Below are the code and all the weights of a small trained network. Each question names an input and a target symbol and asks about switching units off, where a switched-off unit gives its printed mean instead of its output.

import numpy as np


def w(rows, s, z=0):
    codes = np.array(rows[::2]) - 128.0
    scale = np.full(codes.shape[1], s)
    scale[-1] = z or s
    return codes * scale


def f(y):
    return y / 2 * (1 + np.tanh(0.7978845608 * (y + 0.044715 * y**3)))


def softmax(a):
    e = np.exp(a - a.max(-1, keepdims=True))
    return e / e.sum(-1, keepdims=True)


def log_softmax(a):
    a = a - a.max(-1, keepdims=True)
    return a - np.log(np.exp(a).sum(-1, keepdims=True))


def net(x, mask):
    ids = ['αγδζηθξπσφψ'.index(c) for c in x.split()]
    T = len(ids)
    res = E[ids] + P[:T]
    u = 0
    for l in range(2):
        q, k, v = (res @ M[l].T for M in (Q, K, V))
        z = softmax(np.where(np.tri(T) > 0, q @ k.T / 4**0.5, -1e9)) @ v
        res = res + np.where(mask[u], z, O[l][:, -1]) @ O[l][:, :-1]
        u += 1
        y = f(res @ A[l][:, :-1].T + A[l][:, -1])
        res = res + np.where(mask[u : u + 8], y, B[l][:, -1]) @ B[l][:, :-1]
        u += 8
    return log_softmax(res[-1] @ U[:, :-1].T + U[:, -1])


Q, K, V, O, A, B = {}, {}, {}, {}, {}, {}
E = w([
[139,81,211,85,123,145,23,133,141],'α',
[123,84,132,146,219,91,77,78,104],'γ',
[144,122,105,122,168,49,183,155,116],'δ',
[72,169,80,173,206,100,62,89,119],'ζ',
[169,53,67,155,116,75,170,124,112],'η',
[173,141,35,67,177,64,117,171,117],'θ',
[150,107,68,60,113,61,100,68,179],'ξ',
[128,114,126,135,114,124,186,122,99],'π',
[118,164,109,91,121,126,153,169,123],'σ',
[151,119,74,109,109,140,158,100,85],'φ',
[157,105,201,141,140,114,102,252,54],'ψ',
],0.02)
P = w([
[131,128,103,91,49,114,95,156,21],'0',
[171,160,151,144,126,187,175,98,104],'1',
[182,197,7,150,185,202,96,161,120],'2',
[112,84,160,79,125,54,169,121,95],'3',
[68,82,11,133,181,176,127,146,102],'4',
[188,159,65,40,120,55,55,100,112],'5',
],0.012)
Q[0] = w([
[222,154,165,78,81,85,121,103,51],'0.h0',
[215,207,74,140,100,156,157,54,230],'0.h0',
[92,99,133,146,182,142,185,124,188],'0.h0',
[254,195,184,218,132,122,137,144,196],'0.h0',
],0.009)
K[0] = w([
[141,145,222,92,94,86,142,115,125],'0.h0',
[65,149,83,98,69,59,59,91,107],'0.h0',
[145,178,76,140,100,195,60,94,129],'0.h0',
[82,119,130,97,72,58,128,111,5],'0.h0',
],0.012)
V[0] = w([
[73,157,202,35,186,71,134,157,216],'0.h0',
[84,3,148,180,90,77,104,133,204],'0.h0',
[172,129,155,159,133,165,34,92,178],'0.h0',
[81,161,217,217,104,211,212,181,124],'0.h0',
],0.0062)
O[0] = w([
[120,195,106,26,238,213,164,221,152,99],'0.h0',
[135,128,255,219,172,115,198,166,73,73],'0.h0',
[128,173,105,146,165,102,150,113,242,120],'0.h0',
[101,78,88,169,109,115,159,184,126,1],'0.h0',
],0.0081,0.0074)
A[0] = w([
[33,122,182,140,108,110,66,96,132,6],'0.n0',
[232,121,51,114,150,122,238,168,168,200],'0.n1',
[131,122,117,124,112,99,143,250,79,135],'0.n2',
[133,94,10,177,207,184,215,167,157,155],'0.n3',
[64,150,97,227,55,103,195,80,162,161],'0.n4',
[130,89,172,90,3,151,65,117,103,131],'0.n5',
[123,184,78,124,76,162,254,144,73,252],'0.n6',
[151,185,39,156,68,110,142,97,36,127],'0.n7',
],0.0066,0.0032)
B[0] = w([
[177,112,93,92,61,206,104,212,68,145],'0.n0',
[66,111,166,82,152,191,230,93,164,207],'0.n1',
[201,70,52,183,84,204,133,121,114,165],'0.n2',
[113,156,224,102,131,158,152,216,9,172],'0.n3',
[73,132,116,187,160,107,87,202,149,138],'0.n4',
[115,125,193,148,196,160,179,134,190,243],'0.n5',
[70,42,48,82,245,95,200,224,92,185],'0.n6',
[132,230,136,104,112,1,131,146,78,255],'0.n7',
],0.0078,0.0065)
Q[1] = w([
[8,165,125,117,185,42,33,46,176],'1.h0',
[149,177,200,141,158,86,46,180,2],'1.h0',
[221,131,89,89,199,37,66,55,143],'1.h0',
[56,25,135,67,158,142,69,111,172],'1.h0',
],0.0075)
K[1] = w([
[64,179,41,151,219,109,85,39,88],'1.h0',
[117,64,110,57,188,108,46,220,114],'1.h0',
[35,44,141,89,175,53,133,55,179],'1.h0',
[95,93,59,160,234,213,159,78,254],'1.h0',
],0.0068)
V[1] = w([
[54,154,129,112,161,91,198,100,112],'1.h0',
[150,150,100,104,113,123,67,114,133],'1.h0',
[1,140,123,202,160,125,70,166,110],'1.h0',
[170,54,182,203,236,56,77,26,84],'1.h0',
],0.0078)
O[1] = w([
[43,151,133,148,73,120,91,90,84,147],'1.h0',
[156,100,92,178,126,195,176,25,161,200],'1.h0',
[99,156,126,142,75,139,153,248,181,103],'1.h0',
[67,75,134,209,160,103,149,109,133,254],'1.h0',
],0.013,0.008)
A[1] = w([
[140,192,108,79,61,103,246,107,144,81],'1.n0',
[80,164,180,110,168,173,153,180,151,137],'1.n1',
[97,162,96,92,97,2,137,83,145,99],'1.n2',
[97,171,128,159,124,96,208,247,108,37],'1.n3',
[109,73,126,128,151,133,165,135,65,184],'1.n4',
[139,79,137,47,149,162,225,160,54,2],'1.n5',
[146,50,176,85,114,189,142,102,252,89],'1.n6',
[142,70,193,107,110,198,32,122,157,115],'1.n7',
],0.0084,0.0048)
B[1] = w([
[119,3,171,164,67,113,115,146,254,178],'1.n0',
[61,68,115,207,121,201,106,154,163,164],'1.n1',
[187,194,174,192,88,160,154,148,114,248],'1.n2',
[193,176,129,95,167,156,105,101,210,187],'1.n3',
[122,220,158,40,164,71,93,77,170,230],'1.n4',
[115,48,95,160,108,179,59,177,68,216],'1.n5',
[143,186,197,146,164,119,54,182,77,212],'1.n6',
[190,133,168,106,130,106,237,205,78,197],'1.n7',
],0.0089,0.013)
U = w([
[155,144,157,191,162,124,137,146,115,83],'α',
[84,62,140,162,158,133,75,112,125,129],'γ',
[80,153,107,139,153,123,78,143,42,132],'δ',
[103,140,151,233,90,193,118,129,90,112],'ζ',
[150,83,138,147,107,113,218,133,155,254],'η',
[123,152,124,104,166,155,151,105,109,32],'θ',
[154,121,172,127,102,162,100,74,151,39],'ξ',
[126,81,152,144,71,118,70,130,124,152],'π',
[146,170,118,103,125,100,142,146,154,178],'σ',
[116,139,86,127,179,96,255,153,105,231],'φ',
[187,102,74,143,155,63,125,158,133,83],'ψ',
],0.008,0.0031)

Each question gives the input, a string of symbols that net reads in full, and the target symbol t.
The units are the heads (4 rows each of Q, K, V and O) and the neurons (one row each of A and B). Each row of codes is followed by its name. A weight is (code - 128) times the scale printed after its matrix; where a second scale follows, it is the last column's (O, A, B and U).
mask holds one flag per unit, layer by layer, with each layer's heads first. A switched-off unit (its flag False) gives its mean, the last column of its rows in O or B, instead of its output. The means were averaged over made-up inputs and are rounded, as every weight is.
A unit's drop is (log p(t) with every unit on - log p(t) with that unit switched off) / (log p(t) with every unit on - log p(t) with every unit switched off).
The circuit of an input: a set's keep is (log p(t) with only the set's units on - log p(t) with every unit switched off) / (log p(t) with every unit on - log p(t) with every unit switched off). Starting from the 12 units with the biggest drops (on a tie, the unit counted first), units are removed one at a time, each time the one whose removal leaves the highest keep (on an exact tie, the one counted first), for as long as the keep stays at least 0.8.
circuit, biggest first: the units of the circuit, biggest drop first
most important unit: the unit with the biggest drop
top k neurons: the k neurons with the biggest drops, biggest first
k most important neurons of layer l: the k neurons of layer l with the biggest drops, biggest first
input α σ α π, target π: 3 most important neurons of layer 1 : [1.n0, 1.n5, 1.n7]
input α σ ξ φ, target π: most important unit : 1.n0
input α α θ ζ η, target ξ: circuit, biggest first : [0.h0, 1.h0, 0.n0]
input θ ζ π, target ξ: circuit, biggest first : [1.h0, 0.h0]
input θ ζ α σ, target η: circuit, biggest first : [1.n0, 0.h0]
input ζ ξ α α, target α: circuit, biggest first : [1.n6, 1.h0, 0.n7, 1.n7]
input π α α α δ α, target δ: circuit, biggest first : [1.h0, 1.n0]
input θ φ σ δ σ σ, target δ: circuit, biggest first : [0.h0, 1.n5]
input α α ξ α δ, target θ: circuit, biggest first : [0.h0, 1.h0, 0.n1]
input ζ α η, target η: top 4 neurons : [0.n7, 1.n0, 0.n1, 0.n0]
input ψ ψ δ, target ψ: circuit, biggest first : [1.h0, 0.n2, 0.h0]
input ξ ζ δ δ α φ, target δ: top 3 neurons : [1.n5, 0.n6, 0.n5]
input α σ ψ δ ζ δ, target δ: circuit, biggest first : [0.h0, 1.h0]
input ζ δ α α π, target γ: most important unit : 0.n3
input σ δ δ σ, target δ: top 2 neurons : [0.n6, 0.n1]
input γ α α, target α: circuit, biggest first : [0.n7, 1.n6, 1.h0, 1.n7]
input α σ ζ σ σ δ, target π: top 2 neurons : [1.n0, 1.n5]
input σ δ δ θ α π, target ξ: circuit, biggest first : [1.h0, 1.n0, 1.n7]
input α γ ζ α γ η, target γ: top 2 neurons : [0.n1, 1.n5]
input α π δ δ θ, target δ: most important unit : 0.n3
input ψ δ ζ α π, target η: circuit, biggest first : [0.h0, 1.h0, 1.n0, 1.n5]
input η α ξ σ, target γ: top 2 neurons : [1.n5, 0.n1]
input π ζ γ σ ζ θ, target π: top 2 neurons : [1.n0, 0.n1]
